Below is a small trained network, with its code and all its weights. Each question gives an input and a target symbol and asks what happens when units are switched off, that is, made to give their printed mean instead of their output.

import numpy as np


def w(rows, s, z=0):
    codes = np.array(rows[::2]) - 128.0
    scale = np.full(codes.shape[1], s)
    scale[-1] = z or s
    return codes * scale


def f(y):
    return y / 2 * (1 + np.tanh(0.7978845608 * (y + 0.044715 * y**3)))


def softmax(a):
    e = np.exp(a - a.max(-1, keepdims=True))
    return e / e.sum(-1, keepdims=True)


def log_softmax(a):
    a = a - a.max(-1, keepdims=True)
    return a - np.log(np.exp(a).sum(-1, keepdims=True))


def net(x, mask):
    ids = ['αδεθλμπσφψω'.index(c) for c in x.split()]
    T = len(ids)
    res = E[ids] + P[:T]
    q, k, v = (res @ M[0].T for M in (Q, K, V))
    z = softmax(np.where(np.tri(T) > 0, q @ k.T / 3**0.5, -1e9)) @ v
    res = res + np.where(mask[0], z, O[0][:, -1]) @ O[0][:, :-1]
    y = f(res @ A[0][:, :-1].T + A[0][:, -1])
    res = res + np.where(mask[1:13], y, B[0][:, -1]) @ B[0][:, :-1]
    return log_softmax(res[-1] @ U[:, :-1].T + U[:, -1])


Q, K, V, O, A, B = {}, {}, {}, {}, {}, {}
E = w([
[46,201,134,111],'α',
[129,209,233,144],'δ',
[148,68,59,168],'ε',
[90,193,159,33],'θ',
[159,81,112,198],'λ',
[142,49,217,139],'μ',
[94,199,54,58],'π',
[105,170,83,207],'σ',
[213,117,90,33],'φ',
[98,114,182,248],'ψ',
[43,62,14,167],'ω',
],0.017)
P = w([
[113,85,182,103],'0',
[107,88,192,118],'1',
[105,118,171,119],'2',
[113,124,157,127],'3',
[108,140,157,134],'4',
[124,168,115,134],'5',
[124,169,116,140],'6',
[127,158,117,146],'7',
[132,194,96,137],'8',
[143,196,102,130],'9',
[147,219,79,138],'10',
[170,254,62,124],'11',
[149,224,86,143],'12',
[164,238,79,146],'13',
],0.0053)
Q[0] = w([
[136,117,176,5],'H0',
[133,115,97,194],'H0',
[53,195,137,82],'H0',
],0.013)
K[0] = w([
[222,146,152,98],'H0',
[35,6,83,202],'H0',
[97,221,173,149],'H0',
],0.012)
V[0] = w([
[181,180,136,233],'H0',
[254,166,135,63],'H0',
[63,126,21,56],'H0',
],0.007)
O[0] = w([
[129,109,163,168,62],'H0',
[234,154,159,54,173],'H0',
[2,48,79,127,253],'H0',
],0.0092,0.0018)
A[0] = w([
[74,154,127,209,126],'N0',
[11,178,137,203,119],'N1',
[31,127,122,72,128],'N2',
[127,77,58,220,168],'N3',
[80,162,149,53,117],'N4',
[189,124,175,186,99],'N5',
[155,211,188,114,132],'N6',
[184,120,108,88,110],'N7',
[154,119,194,193,254],'N8',
[155,126,64,88,163],'N9',
[45,100,163,69,102],'N10',
[90,125,49,129,165],'N11',
],0.011,0.0065)
B[0] = w([
[150,171,167,118,210],'N0',
[156,123,184,115,247],'N1',
[125,90,120,91,201],'N2',
[120,197,91,149,239],'N3',
[91,121,91,118,178],'N4',
[83,131,98,90,160],'N5',
[59,149,97,164,194],'N6',
[135,167,190,98,182],'N7',
[247,113,74,107,199],'N8',
[103,64,175,188,197],'N9',
[157,121,119,80,167],'N10',
[93,98,174,151,214],'N11',
],0.011,0.012)
U = w([
[113,237,80,147,224],'α',
[120,169,85,14,6],'δ',
[121,20,110,121,124],'ε',
[151,144,154,114,2],'θ',
[48,152,171,122,188],'λ',
[215,73,125,100,106],'μ',
[220,72,77,162,132],'π',
[159,36,95,239,201],'σ',
[203,124,255,5,66],'φ',
[241,175,245,137,78],'ψ',
[193,104,235,122,77],'ω',
],0.007,0.0059)

Each question gives the input, a string of symbols that net reads in full, and the target symbol t.
The units are the heads (3 rows each of Q, K, V and O) and the neurons (one row each of A and B). Each row of codes is followed by its name. A weight is (code - 128) times the scale printed after its matrix; where a second scale follows, it is the last column's (O, A, B and U).
mask holds one flag per unit, heads first, then neurons. A switched-off unit (its flag False) gives its mean, the last column of its rows in O or B, instead of its output. The means were averaged over made-up inputs and are rounded, as every weight is.
A unit's drop is (log p(t) with every unit on - log p(t) with that unit switched off) / (log p(t) with every unit on - log p(t) with every unit switched off).
The circuit of an input: a set's keep is (log p(t) with only the set's units on - log p(t) with every unit switched off) / (log p(t) with every unit on - log p(t) with every unit switched off). Starting from the 12 units with the biggest drops (on a tie, the unit counted first), units are removed one at a time, each time the one whose removal leaves the highest keep (on an exact tie, the one counted first), for as long as the keep stays at least 0.8.
circuit, biggest first: the units of the circuit, biggest drop first
most important unit: the unit with the biggest drop
k most important neurons: the k neurons with the biggest drops, biggest first
drop when u is switched off: that unit's drop, to one decimal
input ε π ψ π ω λ, target λ: circuit, biggest first => H0; N11; N3; N1
input ε θ ψ φ φ σ, target ψ: circuit, biggest first => N1; H0; N0
input π μ ε μ θ, target δ: circuit, biggest first => N10; N4; H0
input δ φ π λ θ, target α: circuit, biggest first => H0; N6; N1
input ω φ φ π φ φ λ λ φ π σ π φ ψ, target ψ: most important unit => N1
input θ π δ δ ε φ δ π λ ε ε π σ, target ψ: 4 most important neurons => N1; N6; N0; N4
input π π θ π σ ε δ ε φ λ, target α: 3 most important neurons => N3; N9; N2
input φ π λ μ θ μ ψ α σ π ψ ε π ω, target λ: 3 most important neurons => N11; N3; N8
input ω σ φ μ φ π φ α σ ε, target λ: circuit, biggest first => H0; N8; N0
input φ φ π φ μ π ω ω ω ε ψ ψ φ π, target λ: circuit, biggest first => N8; N11
input π ε ω π σ σ, target λ: 4 most important neurons => N11; N3; N8; N1
input μ φ δ ω ε, target λ: drop when H0 is switched off => 1.2
input δ δ θ α φ ε ε π μ θ δ θ, target α: drop when N10 is switched off => 0.0
input ω δ α, target α: drop when N11 is switched off => 0.1
